X =
[[118, 127, 126, 130, 131, 111, 124, 130, 132, 122, 125, 119, 124, 131, 127],
 [116, 126, 125, 131, 131, 108, 123, 131, 134, 120, 125, 118, 124, 133, 127],
 [123, 128, 126, 130, 130, 120, 126, 129, 129, 126, 127, 124, 126, 130, 127],
 [121, 128, 125, 130, 131, 116, 124, 130, 130, 123, 126, 122, 125, 132, 127],
 [114, 126, 125, 131, 132, 105, 122, 131, 135, 119, 124, 117, 123, 133, 127],
 [116, 127, 125, 131, 131, 109, 123, 131, 133, 121, 125, 119, 124, 133, 127],
 [118, 126, 128, 129, 130, 113, 125, 131, 135, 121, 126, 122, 125, 132, 128],
 [116, 127, 124, 132, 132, 109, 123, 130, 132, 121, 125, 118, 123, 132, 126],
 [117, 127, 125, 131, 131, 110, 124, 130, 133, 121, 125, 119, 124, 132, 127],
 [119, 128, 125, 131, 131, 114, 124, 130, 131, 123, 126, 121, 124, 131, 127],
 [115, 127, 124, 132, 132, 107, 123, 130, 132, 121, 125, 117, 122, 132, 126],
 [121, 126, 129, 128, 129, 116, 126, 131, 134, 122, 126, 124, 127, 131, 128],
 [114, 127, 125, 132, 132, 105, 122, 131, 134, 119, 124, 117, 123, 133, 127],
 [115, 126, 125, 131, 131, 107, 123, 130, 134, 120, 125, 118, 123, 132, 127],
 [124, 128, 127, 129, 129, 122, 127, 129, 130, 126, 127, 125, 126, 129, 128]]
Read off the last entry, reading row by row.
128
The second entry on the main diagonal is 126
The entry in the bottom-left corner -> 124
The largest entry in the last row is 130
Read off the entry directly above the centre entry.
131
The entry just right of the centre entry is 132
The third entry on the diagonal from the top-right corner: 126
Read off the entry in the top-right corner.
127
The largest entry in the first row -> 132
The 1st entry, reading row by row: 118
Read off the entry at the centre.
130
Read off the 3rd entry from the end, reading row by row.
126
Read off the entry just right of 111.
124
The third entry, reading row by row is 126
The fifth-last entry, reading row by row is 127
Read off the smallest entry in the first row.
111
Read off the fourth entry in reading order.
130
Read off the second-last entry, reading row by row.
129

[133, 108, 108, 150, 140, 151, 155, 101]
Which number is the entry just left of 150? 108
Which number is the 1st entry? 133
The 2nd entry from the left: 108
The entry just left of 155 -> 151

m = [[144, 114, 110, 146, 133, 154, 149, 112, 101], [141, 113, 112, 143, 133, 152, 147, 112, 102], [135, 128, 132, 127, 124, 128, 127, 128, 130], [128, 124, 123, 133, 131, 135, 133, 123, 120], [136, 115, 115, 137, 131, 148, 143, 114, 106], [133, 128, 131, 126, 125, 129, 127, 126, 128], [123, 147, 151, 129, 121, 104, 112, 140, 154], [133, 143, 143, 128, 123, 113, 114, 138, 146], [142, 117, 113, 143, 130, 150, 147, 114, 102], [143, 117, 112, 146, 132, 152, 147, 114, 102], [132, 121, 125, 128, 127, 136, 133, 121, 119], [140, 114, 112, 142, 132, 152, 147, 112, 102], [119, 144, 149, 128, 123, 106, 114, 139, 151], [129, 125, 123, 134, 131, 134, 133, 124, 121]]
The smallest entry: 101
What is the 1st entry in reading order?
A: 144
The fourth entry in reading order is 146

grid =
[[144 143 119 153 102 110 100 123 140 124]
 [118 120 119 128 133 130 124 118 126 127]
 [122 125 113 121 154 137 127 139 130 129]
 [121 127 134 131 125 115 133 126 146 133]]
Counting starts at 1.
Read off the maximum.
154
The entry just left of the largest entry -> 121
The entry in row 1 and column 1 is 144
Read off the entry in row 2 and column 1.
118
Read off the entry in the bottom-left corner.
121
The bottom-right entry is 133
Read off the entry at row 2, column 3.
119
The entry just right of 134 is 131
The entry directly above 146: 130
The bottom entry of the column that holds the largest entry: 125
The entry at row 1, column 2: 143
The entry directly above the largest entry: 133
Read off the entry in row 3 and column 1.
122
The top entry of the column that holds the largest entry is 102
